[[ 15  -9  10   6]
 [ -2 -12  10 -19]
 [ 16   0  16 -13]
 [-27 -25  15 -11]
 [-16  24 -21 -14]
 [ 17 -14 -16 -16]
 [ -5  12   8  19]
 [  5   2 -34  -1]
 [ 21 -21   3 -17]
 [-31 -27  -7  24]]
->
[[-31 -27  -7  24]
 [ 21 -21   3 -17]
 [  5   2 -34  -1]
 [ -5  12   8  19]
 [ 17 -14 -16 -16]
 [-16  24 -21 -14]
 [-27 -25  15 -11]
 [ 16   0  16 -13]
 [ -2 -12  10 -19]
 [ 15  -9  10   6]]

[[ -4   7   3 -12  12 -17   9  -1]
 [ -4  -7  -3 -12   1   4 -10  -6]
 [  2  24  14 -23   6  -9  28  27]
 [ -4  -4  -8  21 -11  -6 -17   4]
 [-27  -4  -8   4   9 -17 -17 -15]]
->
[[-27  -4  -8   4   9 -17 -17 -15]
 [ -4  -4  -8  21 -11  -6 -17   4]
 [  2  24  14 -23   6  -9  28  27]
 [ -4  -7  -3 -12   1   4 -10  -6]
 [ -4   7   3 -12  12 -17   9  -1]]

[[-18   6  11   0]
 [  1  10 -25   9]
 [-13  -1  12   2]
 [-13   6  20   7]
 [-15   3  20   3]]
->
[[-15   3  20   3]
 [-13   6  20   7]
 [-13  -1  12   2]
 [  1  10 -25   9]
 [-18   6  11   0]]

[[ 19   4  -2   6   5  -3]
 [ -4   7   0  -1   7  -4]
 [ 13   9   5  -9  11  -1]
 [-23 -11  -7  10 -14   5]
 [ -9  -5  -2   4  -5   3]
 [-21 -12  -7  10 -14   6]
 [-27  -5   3  -8  -7   4]
 [  1   0   0   0   2   0]
 [ -6  -1   0  -1  -1  -1]]
->
[[ -6  -1   0  -1  -1  -1]
 [  1   0   0   0   2   0]
 [-27  -5   3  -8  -7   4]
 [-21 -12  -7  10 -14   6]
 [ -9  -5  -2   4  -5   3]
 [-23 -11  -7  10 -14   5]
 [ 13   9   5  -9  11  -1]
 [ -4   7   0  -1   7  -4]
 [ 19   4  -2   6   5  -3]]

[[-18   4  -6  -7  18   7 -18   3   2]
 [ 10  11  16   7   5  10 -24 -11  -6]
 [-35   3  -7 -13  28  17 -22  12 -10]
 [  3  -6  13   3  12 -28  32  -4 -10]
 [  6   4 -12   5 -33 -10  22  -2  20]
 [  1 -19   5 -14  15 -18  31   9 -19]
 [-18 -23  -5 -15  15   8  -6  -3 -14]
 [  4 -21  -3  -3 -10   2  -5 -18   1]
 [ 12  -7  -1 -13 -21  20 -17 -14  15]]
->
[[ 12  -7  -1 -13 -21  20 -17 -14  15]
 [  4 -21  -3  -3 -10   2  -5 -18   1]
 [-18 -23  -5 -15  15   8  -6  -3 -14]
 [  1 -19   5 -14  15 -18  31   9 -19]
 [  6   4 -12   5 -33 -10  22  -2  20]
 [  3  -6  13   3  12 -28  32  -4 -10]
 [-35   3  -7 -13  28  17 -22  12 -10]
 [ 10  11  16   7   5  10 -24 -11  -6]
 [-18   4  -6  -7  18   7 -18   3   2]]

[[ -5   4   3   3 -18  22  -4  -6  -4]
 [-27  -8  -6  -6 -16  27   5 -13  31]]
->
[[-27  -8  -6  -6 -16  27   5 -13  31]
 [ -5   4   3   3 -18  22  -4  -6  -4]]

[[ -9 -27  -2  -9  19]
 [-15 -14   7  12  12]
 [ 24 -13 -19   4 -19]
 [ -7 -10   4  12  -6]
 [ -7 -19  -5   7   1]]
->
[[ -7 -19  -5   7   1]
 [ -7 -10   4  12  -6]
 [ 24 -13 -19   4 -19]
 [-15 -14   7  12  12]
 [ -9 -27  -2  -9  19]]
